[  0  -1  -6 -10  12  -4   8   2 -10   6   5  -3   6   5  -3  14  -4  -9
  -3   5   1   0   0  -4  -6   5   8  -1  11 -13  -2  14  -1   0   2 -11
 -24 -10   6   9   8   3   4  -5 -12 -10   2  -1   8 -11  -9  -4  -7  -4
   1   2  -4  -7   1  -2 -13   5  -1  -4  -4  10   5  -9   5  14   6   1
 -13   6  -2  -2   2  11   1  -1   1   2  -6   3] | 3
[ -2   1   4   0  -6   3   4 -15  -3  -3   4  -4  -1  -3  -1   4   3   6
  10  -7   1  -2  -8  -6  -2   1   4  -1   7   0  -2 -14  -2   2  10  -6
  -7   8   0   7   7   1   1  -1 -24   1  -3   1  -1 -10   1   1  -3  -6
   0  -7 -12  -6   5  -7  -5   1  -8  -1  -8   6   1   3   2  -3  -3   4
   3  -4  -1  -4   6   2  10   1  -2  -2  -3  -9] | 0
[  4  -7   0  -3   0  -1  12 -16  -4   8  11  -9   3  -1  -2   1   0   6
   6   2   2 -11  -7  -6  -4  -2  10  -3   6  -1   7  -5   4   6   2 -16
 -11   3  11   8  10   0   0  -6 -27  -1  -7  -4   6 -12  16   4  -8 -13
   7  -3 -15  -6   4  -2 -18   9 -15  -6 -24  16   4   2   4   2  -3   0
 -16  -4  -9  -6   3   4  21   4  11   2   2  -3] | 3
[  3   0   6  -9   9  -1   7  -7   2   0   3  -8  -4   7  -4  -1  12   2
   6  -1   8  -5 -15  -8  10   1   1   2   7   1  -7 -14  -3   2   3   1
 -16  15   8   3  -8  12  -7 -14 -11   6  -7   3  15 -17  12   2  -6   0
  -2 -12  -8  -3   9  -3   0   7 -14  -4  -7   2  -5   5   2  -3   0   7
  -5   3  -6  -4  -1   0  10  -3  13   1  -1  -2] | 4
[ -8   7   8  36 -18  11 -20  -4   4 -13 -16  11  -9 -22  14 -17  10   3
   8 -24   3  -1   7  19  17  -5 -22  -2 -21  -6 -19 -33 -11 -19  10  14
  16  -5 -11  -4   0 -17  10  14  28  11   3   4 -12   8 -13   1  17  24
  -8   5   0   0  10  -3  17  -5   4  11  13 -15  -7  17 -19 -33   1   2
  36 -21  11  -2   7  -6  10  -7 -17  -8 -11  -1] | 2
[ -2   3   5  16  -7   4 -11  -8   9  -7  -5   3  -6  -6   5 -10  12  -1
  11 -12   3  -3  -4   6  11  -7 -10  -1  -8  -7 -15 -26 -10  -8   8   8
   3  10   1  -4  -3   3   4   1   9  10  -2   4   0  -1  -1   7   7  11
 -12  -4  -8   0   5  -5  22   9  -7   6  -2  -6  -7   4  -8 -18  -4   1
  17  -8  -7  -5   6  -9   8  -4  -2  -7  -5  -4] | 2
[ -1   3   6  -6 -12   1   7 -15   0  -7   0 -10  -8   7  -2   0  11   8
  11  -3   4  -5 -19 -11  11   5   0  -3  17   2  -3 -22  -3   9  11  -3
 -10  27   1  13   0  11   1  -6 -28   9  -2   2  -7 -18   7   4  -2  -8
  -5 -23 -11  -1   6 -14   5   5  -9  -2  -6   6   2  -1   7  -6 -11   1
  12  -9   0  -8   1  -5   8   0  14   0   1  -6] | 4
[  3  -3  -1   2   4   1   2  -3   0   2   3   2   1  -1  -5  -2   8   4
   3   2   2  -8  -4  -1   1  -4  -2  -2  -2  -2  -1  -8   0   2  -4  -3
  -6   3   7   1   0   4  -4  -4  -4   0  -3   0  11  -9  12   6  -2  -3
   2   4  -7  -2   5   0  -3   5 -14  -2 -10  -1  -2   7  -2  -7   3   4
 -11   1  -7  -5   1   1  12  -2   7   1  -2  -2] | 4
[  3  -9  -2 -20  -2  -5  14 -25  -3   0  21 -12   7  -1  -7   7   3  -5
   8  14 -18   3  -5  -4   3 -10  14   0  20   5   9   7   7   9   3  -8
  -7  12   2   6   8  19   5  -5 -50  -2  -6  -2   5  11   3  17  -5 -28
   5 -12 -22   8  -9 -12 -15   0  -2  -9 -32  16   6  -9  22  21  -6  -2
 -19   4 -19   3  -9  10  10   6  15   1  12 -13] | 1
[  0  -5   0  11  -4   5   3 -14  -6   0   0  -2   4  -8   5  10   0   8
   7 -14   3  -9  -4  -3   3   0   0  -7  -1  -2   5 -11   0   2  11 -13
  -6  -7   4  11  16 -13   5   1 -20   1   0  -3  -2 -12  10  -2   0  -6
   5   5 -11  -5   5  -8 -16   7  -5   0 -14   4   3  -1  -2 -12   4   1
  -2 -10   2  -8   5  10  20  -2  -1   1 -10  -6] | 3
[ -1  -2   4  -8  -2   3  14 -12  -3   3   9 -10   0   4  -6   7   5   4
   9  -2   2  -9 -11  -9   3   0   8  -2  17   3   2 -10  -2  10  12 -11
 -12  10   3   8   7   8   2 -12 -38   0  -3   1   0 -15  11   4  -5 -14
   1 -11  -9  -5   6 -15 -11   5  -4  -5 -14  10   3   0  11   2  -5   0
  -4  -7  -6  -5  -1   7  14   2  13  -2  -1  -3] | 0
[  0   1   6  -1  -2  -3  -3  -7   4  -2   1  -3  -3  -1  -1  -1   5   3
   5  -4   1  -4 -10  -4   6   2   0  -1  11   0  -6 -12  -5   1   6   2
  -5  15   1   2  -2   7  -2  -4 -10   4   0   2   1  -8   1   8   1  -2
  -6  -6  -8  -1   5  -6   0  15  -5  -1  -5   1  -2   3   3 -18  -4   2
   4  -5  -1   0  -1   0   3  -4   6   1  -2  -1] | 0
[ -1   5   5   6  -1  -2 -11   0   5   1  -3   8   2  -4   2  -4   5  -9
   1  -6   2   4   5   3   6  -5  -9   0 -11  -3 -17  -6  -6 -18  -3   4
   3  -3   5  -3  -5   4  -1  -3  13   1  -3   3  13   3  -8   6   1  16
  -5   8  -1 -23   3   0   2   6  -1   3   1  -8  -7  11 -14  -6   8   6
   2   5  -5   0   6  -1  -2  -2  -9  -6  -5   1] | 2
[  1   1   2 -16  -3  -4  16  -5  -3  -1   4  -9   3  12   0  14   2  10
  -3   6   3  -6 -18 -18   6  13   9  -2  28   4  10  -6   0  16   8  -6
 -15  18   8   8  -1  13   1  -7 -32   5   1   0  -1 -26  14  -6 -10 -11
   0 -17  -5  -3   5 -12  -9   2  -6  -4   1   6   5 -10  13   7 -10   0
  -2   0   3  -3   2   1   0   2  18   1   1   2] | 0
[  5  -3   3  -6  11  -1   5  -4   4   4   7  -5  -5   9  -7  -6   7   0
   6   8   6  -6 -14  -9   4   3   5 -10   4  -4  -4 -11   3  14  -4   1
 -14  17   7   0 -10  13 -13 -13  -6   6  -9   3  20 -14  17   8  -9   5
  -3  -2  -7  -9   5  -2  -2   4 -18  -3  -7   5  -2   9   2  -3  -1   4
 -14   4  -7  -4   2  -5   7   2  13   2   1  -3] | 4
[  0  -4   6   1  -2   3   3 -15   6  -3   5  -5  -3  -5   0  -3   6  -1
  10  -5   1  -3  -8  -1   4  -5   1  -4   4   1  -4 -15  -1  -1   4  -2
  -5  18   3   2  -2   9  -1  -6 -18   5  -3   4  10  -3   1  12  -3  -5
   0  -7 -15  -2   5  -8  -5   9  -7  -4 -12   2   1   4  -2  -4   2  -2
   0  -4  -8  -4   1   0  13  11   7  -2   1  -4] | 0
[ -5  -2   1  12  -3   1   3 -11 -12   1  -2   3   4  -9  10  17  -2  11
   4  -8   1  -9   3  -3  -2   4   2  -4  -3  -2   5  -7   4  -2  12 -17
  -2 -16   2  14  23 -20   3   9 -16  -2   0  -4  -4 -17   9  -6   0   0
   7   7  -7 -10   9  -3 -21   6  -9   2   3   0  10  -4  -5  -9   5  -1
  -4 -13   6  -6   8  10  16   0   4  -6 -10   5] | 3
[ -1  -2   1   3   4   2   3  -2  -7  -1  -5   1   3  -3   3  13  -3   5
   0  -4   2  -1   2  -6  -2  10   5  -2   1  -8  -3   3   2   1   6  -7
  -5  -7   2   9  11  -8  -3   1 -11  -4   5  -4  -4 -15   1  -6  -3   3
   0  -1   0 -10   4  -2 -14   2  -1   1   5   3   2  -6  -2  -1   0   1
  -1  -6   0  -4   3  -3   5   0  -4  -4  -6   4] | 3
[ -2   0   5  -1   5   0  -3   1   6  -3  -1  -1  -1   2   1  -5   5  -8
   3   0   2   6  -3  -2   7  -2  -4   4   2  -5 -16  -4  -4  -5   1   4
  -2   7   2   2  -7   9  -5  -5   5   0  -1   3  10  -2  -6   5  -3   7
  -6   1  -8  -2   3  -2   5   6  -6   3  -3  -3  -5   8  -2   1   2   3
   4  11  -6   0  -4  -2  -3   0  -1  -4  -1   0] | 2
[ -7  -2  15  -7  -7  -1   4 -16  -7   0  -1  -6   4  -7   4  15  -2   7
   4  -6  -9   3   1  -5  -9   9   6   0  12   2   5   7   0   5  17 -10
  -6  -5  -3  15  15  -8   8   8 -32  -3  13  -2 -19  -4  -3  -3  -3 -12
   2  -9  -9   4  -4  -8 -12   1   6   1  -2  10  11 -19   9   7  -1  -8
   7 -19   6  -3   0   5  -1  -2  -3  -3   0  -2] | 0
[ -3   1   3  -1  -2   2   3  -9  -3   1   0  -3  -3  -3   1   8   4   7
   5  -6   4   4  -7  -8   3   3   5  -1   8   0  -5  -9  -1   2  11  -7
  -6   1  -4  11  12  -4   0   1 -20   0   2   2   0 -12   4   1  -4  -3
   1  -5 -10  -5   6 -10  -9   5  -3  -1  -4   3   6  -3  -1   0  -1  -3
  -3  -6   2  -7   3   5   4  -3  -2  -3  -2  -5] | 0
[ -5  -2  -2 -13  -1  -1   7 -11   8  -2  12 -11  12   1  -4   1   1  -9
   4   3 -15  12   2  -1  -7  -3   5   2  14   5  -1  12  -4  -1   1   3
  -2   7  -2   0  -4  16   4  -2 -24  -5  -1   0  -1  17 -15  16  -2 -16
   6  -8 -10   5  -9  -5   1  -1  11  -2 -11   5   3  -9   5  19  -2 -11
  -1   6 -10   7  -3  -8  -7   3   3  -1   7  -3] | 1
[  3   3   8   6  -7   1  -5  -6  11  -6   0  -2  -8   1  -6 -17  16  -4
  12  -3   6  -3 -13   1  14  -8 -11  -1  -4  -1 -17 -31 -15  -3  -1  15
   0  27   1  -6 -18  21  -2  -9  12  13  -9   9  12   2   5  14   0   8
 -10  -9 -12  -1   7  -6  20   5 -11   5   0  -4 -14  19  -5 -21  -6   3
  10  -4 -10  -1   0 -15   5   0   9  -4  -1  -6] | 2
[  1  -2   0  -3   6   1   6  -3  -6   4   2  -1   5   1  -4   6   3   5
   3   1   3  -3  -2  -6   1   0   5  -1   7  -2  -2   0   1  -1   3 -11
  -6  -4   3   8   6  -5 -12  -2 -13   0  -3  -2   6 -14   6   2  -9  -6
   0  -4  -6  -4   5  -3 -10   4  -8  -1  -7   1   4  -3  -2   2   4   1
  -9   0  -2  -6   2   3  11   1   1  -2  -3  -4] | 1
[  0   5   6  -9   8  -1   4  -1   6   6   2  -1  -3   8  -2   0   8  -1
   3  -4   7  -4 -11  -6   8   1   6   0  10  -1  -8  -9  -2  12   2   0
  -5  10   6   2  -3  11 -10 -10  -6   2   0   2  12 -21   8  -1  -6   4
  -6  -6  -5  -5  10  -5  -1   7  -9  -2  -1   1   0   6   5  -2  -1  -2
  -4   3  -8  -5  -1   2   4  -2  10  -6  -3   1] | 4
[ -3  -4   8  -9  -1   0  10 -11  -1   1  10  -6   3   4   0   6   4   2
   3  -1  -4   5  -5  -8   0  -2   9  -3  14   1  -1  -1  -2   3   3 -10
 -12  10   5   8   5   9  -4  -9 -35  -2   2   2   6 -11   1   7  -7 -13
  -2  -9 -10  -4  -2  -9 -11   5  -6  -2 -12   6  -4  -4   5   9  -1  -3
  -4   2  -5  -3   2   6   8  -3   3   1   6  -4] | 1
[  1  -8   1  -6   7  -1   6  -8  -2   9   7   0   2  -1  -2   5   3   3
   0   1   3  -3  -4  -5   0   1   5   0   5   3  -8   1   0  -1   8  -7
  -9   4   5   2   5   6  -6  -5 -18  -2   0  -1   7 -12   2   4  -6  -3
  -3  -4 -11  -5   3  -7  -9   8  -6  -2  -6   4   0   0  -3   6   3   1
  -8   1  -8  -1  14   5   8   0   6  -2  -4  -1] | 3
[ -3  -1  -4  -9   4  -2   5  -7   5   2   5  -3   5   0   0  10   1   3
   0   1  -2   5   1  -6  -3   9   5   1  15   3   1  10  -2   4  10  -8
  -8  -1  -1   7   9  -1   2  -2 -28  -6  -2  -2  -7  -8  -4   1  -8  -8
   0  -7  -5   0   0  -9  -6   2   7   0  -5   6   7 -11   4  14   1  -4
  -2   5   0   0   1   6  -2   0   6  -1   1   0] | 0
[ -2   2   5  -9  -1   0   7 -19   1  -8   7 -10   5   2   0   3   8   6
  11  -2   1  -3 -15  -7   7   2   7  -5  19   2   4 -13  -8  11  10  -3
  -4  19   2   4   3  13   2  -5 -34   6  -4   3  -6 -12   6   4  -1 -15
  -3 -20 -13   3   3 -16   0   0  -5  -1  -7  11   2  -6   9  -1 -11  -3
   1  -7  -1  -2   1  -3   9   1  15   1   4  -7] | 0
[  3  -7   2   5  -3  -2  -2 -13   4  -3   7  -3   1  -8   1  -7   5  -7
   9  -1  -5   0   0   8  -1 -12  -2   1  -5   1  -3  -8  -3  -4  -7   4
   4   5   1  -4  -2   7   6  -3  -9   1 -10   1   4  18   1  14   7  -2
   2   0  -9   7  -4  -1  -5  14  -4  -2 -19   3  -3   5   2  -4  -4   4
  -1  -2 -10   2   0  -6  11   0   2   1   2  -7] | 1
[  2  -1   3 -10  13  -4   6   5  -3   9   0  -3   0  15  -5  12   3   4
  -2   4  10  -6  -8 -11   4  10  11  -3   6   0  -4   3   2   1  -2  -8
  -9   2   8   6  -6   4 -13 -12   1  -3   0   8  18 -24  12  -5  -6   1
   0   1  -3 -13  13  -2 -13   6 -13   3   2   8   4   1  -1  -5   5   6
 -14   7  -4  -7  -1   9   4  -3   6   2  -2   2] | 1
---
[ -4   4  12   4  -6  11   9   0  15   5  -1  -2  -8   9  -3   3  -4   1
 -16   4   4  17 -17   2   9  -8  18   3  -1  -2  -3 -12 -15   0 -14   4
   3   9   1   2   1   0  -7   5   5  -6   4   3   4   1  -7   4  13   8
   5   1   5  -1  -5   5 -12   3  -8  -3  -5 -10  -1  -1  -3  14  -9  12
   7   6   1  15   0  -2  -2  22   4  -3  -2   3] | 5
[ -3  -3   6  -7  10   2 -13  -6  -1  -9   1  -3  -4 -29   1 -10   0  -6
   9   7  -2 -15   3  -2  -1   2 -13 -21   9   1   8  12  -9   3  15  -5
  -7  -2   2   4  -2  -3  -3  -8  -3   2  -1  -2   2   3   7  -3   0   3
  -3  -7   0   3   5  -3  13   7   4  16   2  15   2   6  -1 -10  -2  -8
  -2  -3  -5  -2   2  -1   3 -17   2   2  12   2] | 7
[  5   3  -9 -10   9  -3  -9  -3  -8  -7   2  11 -22 -16  -7   1 -10   1
  -2   1  -5 -10  11   1  -3 -10 -34 -15   5   9  -2  -8 -17   0   9  -5
  -1  -5   4  -3  -9  -3 -16  11  -1 -13  11  -2  -2   9  10   1  -9   3
  -4  -3  -4   2   0  11  20   4   5   1  24 -11 -22   4   1  -6  -3 -14
   4  -7  -2  -6  10  -5  -9  16 -10   2   7   2] | 7
[-17   2  16   2  -9  14   4  -2   9   6   0  -3 -18   5  -6   1  -5   0
 -21  -4   4  32 -20   3  12 -14  22   1  -1  -6   1 -10 -13  -1 -13   2
   3   1   4   4  -5  -4  -5   7   9  -7   4   4   2   3 -12   4  24   1
   3   0  11   7  -7  15 -12  -4  -6  -4 -16  -9   9  -3  -2  12 -14  16
  11   3  -1  10   0  -5   6  14  12  -8  -7   4] | 5
[  1   6 -22  -4   5   7 -13  -5 -18  15   3  14 -23   0  -7  15 -10  -3
 -11 -26  -7  24  11  -3  -2  -4 -32  -3   1  10   3   9  -3   5   2  -7
   1   5  10   3 -21  -4 -12  22   8 -20  -1  -4  -5   3  -5   3   1  -6
  -6   1   7   1   1  28  19   1   4  -8   0  -5 -13  -2   0 -14  -7   7
   3 -14   3 -19  -5  -7   1  21  -8  -8 -22   9] | 7
[-35   0   5 -13  -5   6  -6 -10   5   1   1   2 -42  -3  -5  -8  -3   2
  -3   5   6  10 -14   4   9 -13 -11   5  -6   0   1 -11   1  -4  -3   1
   1   2   5  -2  -5   2   1   1   6 -20  19   1   4  -2  -5   5   4   3
   1  -4   7   3  -8  16 -19 -11   0  -6   1   8  17  -3  -2   2  -5  -5
  12   4  -8  -1   8   3  16 -14  24  26 -10   3] | 5
[  0  -2  30  15  -4  11  12   0  20  -2  -1 -10  15  -1  -4  -4  -5  -2
 -13  14   1  14 -27   3   9  -3  39  -3   7  -8   3  -5 -26  -1 -15   2
   2   5  -7   7   7  -1  -5  -6   3  17  -6   8   3   3 -14   1  25   5
   8   2   5  -3   0  -8 -12   7 -11   7 -19 -10   4   2  -8  17 -12  19
   5   8  -1  31   1  -6  -2  16   1 -16  14  -2] | 5
[  8  -1   7  10   1   7   2   2  -1   8   2  -3  25  -2  -3   2   1  -7
 -13 -10  -8  25  -6  -4   1   4  21  -6   7  -4   5  17  -9   3  -7  -5
   2   7  -2   9  -6 -15  -6   2   4   5 -14   1  -2   2 -10   0  11  -4
   1   3  11  -1   3   8   9  12  -4   3 -21  -6   1  -2   3  -2  -9  24
  -3  -5   7   3  -4 -11   2  13  -6 -29  -4   2] | 7
[-11   0   5  -6   6  -1  -9  -5   1  -7  -1   3 -17 -21   2 -10  -4  -4
  10  11   1 -11   3   1   1  -1 -14 -15   7   0   5   3  -5  -2  12  -7
  -3  -4   3   2   1  -1   1  -6  -1  -2   3   1   0   4   5  -3  -2   0
   0  -2   0   3   2   1   6   1   4   6   2  15   1   4  -3  -3  -3 -10
  -2  -2  -5  -3   6   2   2 -17   6  10   7   1] | 7
[  7   3  -5  -5   8  -1  -8  -2  -5  -5   4  10 -19 -18  -4  -2  -9  -3
   3   8  -3 -18   6   1  -1  -9 -29 -18   6   7  -5 -10 -16   2  14   0
  -4  -5   2  -4  -5  -1  -5   2  -2 -10  13  -2  -4   5  11  -3  -8   8
  -2  -2  -6   5   5   3  23   6   4   3  13   3 -18   7  -3  -3  -1 -15
  -1  -1  -7  -1   4  -3 -11  13  -7   5   6   1] | 7
[  6   3   8   2   1   6  14   0   6   2   1   6  -8   5  -4   6  -8   3
 -11  14   3  -3  -8   8   5 -15   0   2  -5   4  -8 -25 -26   0  -7   6
   1  -5  -2  -3   3   3 -12   9   1 -10   9   4   0   6   1   0   7   1
   5  -1  -4  -1  -4  -4  -1  -3  -7   2   8 -15 -16   7  -5  17  -7   0
  -7   8   4  13   2  -2 -16  33  -6  -1   5  -1] | 5
